Below is a small trained network, with its code and all its weights. Each question gives an input and a target symbol and asks what happens when units are switched off, that is, made to give their printed mean instead of their output.

import numpy as np


def w(rows, s, z=0):
    codes = np.array(rows[::2]) - 128.0
    scale = np.full(codes.shape[1], s)
    scale[-1] = z or s
    return codes * scale


def f(y):
    return y / 2 * (1 + np.tanh(0.7978845608 * (y + 0.044715 * y**3)))


def softmax(a):
    e = np.exp(a - a.max(-1, keepdims=True))
    return e / e.sum(-1, keepdims=True)


def log_softmax(a):
    a = a - a.max(-1, keepdims=True)
    return a - np.log(np.exp(a).sum(-1, keepdims=True))


def net(x, mask):
    ids = ['ΔΛΞβζη'.index(c) for c in x.split()]
    T = len(ids)
    res = E[ids] + P[:T]
    u = 0
    for l in range(2):
        r = res
        for j in range(2):
            rows = slice(2 * j, 2 * j + 2)
            q, k, v = (r @ M[l][rows].T for M in (Q, K, V))
            z = softmax(np.where(np.tri(T) > 0, q @ k.T / 2**0.5, -1e9)) @ v
            o = O[l][rows]
            res = res + np.where(mask[u + j], z, o[:, -1]) @ o[:, :-1]
        u += 2
        y = f(res @ A[l][:, :-1].T + A[l][:, -1])
        res = res + np.where(mask[u : u + 4], y, B[l][:, -1]) @ B[l][:, :-1]
        u += 4
    return log_softmax(res[-1] @ U[:, :-1].T + U[:, -1])


Q, K, V, O, A, B = {}, {}, {}, {}, {}, {}
E = w([
[207,217,73,80,158,66,219,213,15,28,242,246],'Δ',
[17,157,211,7,59,26,194,8,246,178,15,70],'Λ',
[239,81,112,225,236,44,190,248,208,244,24,168],'Ξ',
[153,211,225,236,151,237,58,41,254,228,235,91],'β',
[110,132,11,82,224,36,21,81,4,39,135,9],'ζ',
[86,2,246,182,33,230,112,206,22,191,106,149],'η',
],0.0058)
P = w([
[64,165,11,194,119,203,50,155,164,113,2,215],'0',
[154,171,121,124,80,63,19,157,132,236,102,111],'1',
[113,176,82,195,129,176,151,145,162,67,40,157],'2',
[178,140,176,92,156,50,84,152,107,208,149,93],'3',
[124,130,107,192,142,168,195,130,158,69,129,145],'4',
[199,96,208,82,178,58,155,137,83,185,208,82],'5',
[136,118,133,186,132,167,228,126,151,57,199,119],'6',
[212,56,221,48,162,36,189,121,91,143,252,108],'7',
],0.0056)
Q[0] = w([
[71,191,145,55,58,150,34,38,157,154,117,105],'0.h1',
[100,10,175,119,41,197,58,179,3,116,121,147],'0.h1',
[109,66,162,51,47,9,50,162,76,224,49,47],'0.h2',
[116,253,209,82,51,226,58,21,215,165,221,177],'0.h2',
],0.0049)
K[0] = w([
[59,196,46,189,63,174,56,141,211,157,47,189],'0.h1',
[242,222,18,147,254,55,153,159,200,136,147,179],'0.h1',
[47,64,62,25,27,43,226,218,45,38,40,192],'0.h2',
[31,244,85,214,55,194,33,60,241,147,47,93],'0.h2',
],0.0054)
V[0] = w([
[217,204,127,81,243,25,206,91,183,109,208,65],'0.h1',
[121,201,26,254,175,203,24,168,223,182,33,178],'0.h1',
[155,212,42,33,80,67,172,196,49,33,165,243],'0.h2',
[87,57,45,69,132,18,92,149,110,146,10,78],'0.h2',
],0.0055)
O[0] = w([
[88,171,116,87,237,88,206,138,142,181,209,144,120],'0.h1',
[143,230,118,143,127,176,7,137,106,134,117,102,254],'0.h1',
[157,53,72,69,84,171,101,157,138,141,81,70,149],'0.h2',
[73,218,118,205,1,78,107,211,150,131,113,79,173],'0.h2',
],0.0054,0.0047)
A[0] = w([
[93,149,111,69,153,208,136,68,153,118,92,224,154],'0.n1',
[238,157,142,71,182,50,79,188,2,127,241,143,254],'0.n2',
[210,175,101,126,158,7,189,234,135,145,149,177,251],'0.n3',
[113,167,58,184,163,182,139,162,43,10,129,214,186],'0.n4',
],0.0054,0.0042)
B[0] = w([
[75,186,94,160,190,213,121,66,134,138,78,253,127],'0.n1',
[150,197,213,78,179,18,171,139,20,122,143,162,243],'0.n2',
[145,133,186,150,220,47,238,145,115,111,140,200,254],'0.n3',
[201,138,50,179,59,191,126,179,147,14,209,90,175],'0.n4',
],0.0049,0.0083)
Q[1] = w([
[102,30,193,189,215,132,74,47,203,255,40,64],'1.h1',
[167,109,162,31,131,131,105,103,76,171,94,141],'1.h1',
[164,153,78,187,150,105,157,236,53,46,116,172],'1.h2',
[197,96,199,234,121,164,210,235,219,243,22,243],'1.h2',
],0.0056)
K[1] = w([
[96,214,153,222,109,94,98,141,93,116,101,164],'1.h1',
[31,119,64,201,117,178,101,83,241,162,27,180],'1.h1',
[253,115,100,134,162,130,110,240,36,109,173,149],'1.h2',
[212,103,160,183,150,158,149,246,205,222,97,215],'1.h2',
],0.0053)
V[1] = w([
[161,110,109,181,91,125,191,134,184,43,99,249],'1.h1',
[118,58,71,126,196,184,45,107,131,235,3,46],'1.h1',
[187,185,190,109,168,50,142,135,127,157,163,132],'1.h2',
[74,176,84,175,59,170,30,156,129,200,46,102],'1.h2',
],0.0044)
O[1] = w([
[220,220,140,3,130,127,105,139,141,201,104,172,159],'1.h1',
[85,145,189,223,163,48,107,79,100,158,101,85,98],'1.h1',
[154,106,152,164,60,186,97,134,141,122,153,97,255],'1.h2',
[128,42,181,80,185,129,199,121,72,194,186,198,90],'1.h2',
],0.0053,0.0067)
A[1] = w([
[85,215,13,143,18,196,23,95,202,37,49,29,50],'1.n1',
[121,145,168,80,254,35,151,96,55,180,86,212,74],'1.n2',
[120,99,242,101,95,121,134,85,121,241,174,130,248],'1.n3',
[181,158,36,162,141,95,43,145,193,101,12,38,164],'1.n4',
],0.0049,0.0015)
B[1] = w([
[6,7,9,178,195,88,254,157,17,6,100,215,148],'1.n1',
[62,37,167,77,131,134,222,37,28,26,23,219,253],'1.n2',
[101,174,109,58,110,34,115,206,175,182,181,100,208],'1.n3',
[96,213,125,140,130,17,54,236,227,230,241,33,171],'1.n4',
],0.0057,0.0049)
U = w([
[229,244,193,138,65,75,8,207,214,235,234,3,238],'Δ',
[49,125,179,57,128,78,213,69,86,84,21,194,190],'Λ',
[169,97,33,4,155,168,146,177,148,128,120,215,22],'Ξ',
[153,131,118,153,233,183,125,32,117,99,108,171,62],'β',
[6,75,69,214,204,82,173,153,128,118,219,125,3],'ζ',
[200,10,174,228,5,216,112,109,64,51,45,99,182],'η',
],0.0056,0.0031)

Each question gives the input, a string of symbols that net reads in full, and the target symbol t.
The units are the heads (2 rows each of Q, K, V and O) and the neurons (one row each of A and B). Each row of codes is followed by its name. A weight is (code - 128) times the scale printed after its matrix; where a second scale follows, it is the last column's (O, A, B and U).
mask holds one flag per unit, layer by layer, with each layer's heads first. A switched-off unit (its flag False) gives its mean, the last column of its rows in O or B, instead of its output. The means were averaged over made-up inputs and are rounded, as every weight is.
A unit's drop is (log p(t) with every unit on - log p(t) with that unit switched off) / (log p(t) with every unit on - log p(t) with every unit switched off).
The circuit of an input: a set's keep is (log p(t) with only the set's units on - log p(t) with every unit switched off) / (log p(t) with every unit on - log p(t) with every unit switched off). Starting from all 12 units, units are removed one at a time, each time the one whose removal leaves the highest keep (on an exact tie, the one counted first), for as long as the keep stays at least 0.8.
circuit, biggest first: the units of the circuit, biggest drop first
unit that matters most: the unit with the biggest drop
top k neurons: the k neurons with the biggest drops, biggest first
top k neurons in layer l: the k neurons of layer l with the biggest drops, biggest first
which heads matter: for each layer, one digit per head in row order, 1 if its drop is at least 0.15 and else 0, layers parted by /
input Ξ Ξ β Ξ, target Λ: top 3 neurons => (1.n2 0.n4 0.n2)
input Δ ζ ζ ζ Δ, target ζ: circuit, biggest first => (0.h2 1.h1 0.h1)
input Ξ β Ξ Ξ Δ Δ Ξ Λ, target Δ: circuit, biggest first => (1.h2 1.n2)
input Ξ Ξ Δ, target Ξ: which heads matter => 00 / 10
input Δ η Δ, target η: circuit, biggest first => (0.h1 0.n4)
input β ζ Δ Δ Ξ Ξ Δ, target Δ: top 4 neurons => (0.n4 1.n2 0.n2 1.n1)
input Λ β η ζ β ζ η, target ζ: circuit, biggest first => (0.h1 1.n2 1.h1)
input ζ Δ Ξ β Ξ η Δ ζ, target Λ: unit that matters most => 0.h1
input Δ η Ξ Δ, target Λ: circuit, biggest first => (1.n2 0.n2)
input β Ξ β Ξ ζ ζ Ξ, target ζ: circuit, biggest first => (0.h1 1.h1)
input ζ β Ξ Ξ ζ Ξ Λ η, target Δ: which heads matter => 01 / 01
input Ξ ζ η Δ Δ Δ β, target β: which heads matter => 01 / 00
input Ξ ζ β Δ ζ ζ, target Λ: which heads matter => 10 / 00
input Ξ Δ Ξ, target Ξ: which heads matter => 10 / 11
input Λ Ξ Δ Δ, target Λ: top 4 neurons => (0.n2 0.n4 1.n2 0.n3)
input Ξ β Δ, target Ξ: unit that matters most => 0.n4
input η Ξ Ξ Δ β Ξ Λ ζ, target Δ: top 2 neurons => (1.n4 0.n2)
input Λ ζ β, target β: which heads matter => 01 / 01
input Δ Δ η Ξ Ξ η Ξ, target η: circuit, biggest first => (0.h1 0.n2)
input η Ξ Ξ Ξ Ξ η, target Λ: which heads matter => 10 / 01
input β η β Λ η ζ η, target ζ: circuit, biggest first => (0.h1 1.h2 1.n2 0.n2)
input Δ Ξ ζ, target ζ: which heads matter => 00 / 00
input ζ η Δ η Ξ ζ Ξ Ξ, target Λ: unit that matters most => 0.n4
input ζ Ξ Ξ ζ Ξ η, target Δ: top 2 neurons in layer 1 => (1.n3 1.n1)
input β Ξ Ξ Ξ Δ Δ Ξ, target Ξ: circuit, biggest first => (1.h1 0.n2)
input Δ β ζ Ξ Ξ ζ Ξ, target ζ: circuit, biggest first => (0.h1 0.n2 1.h1)
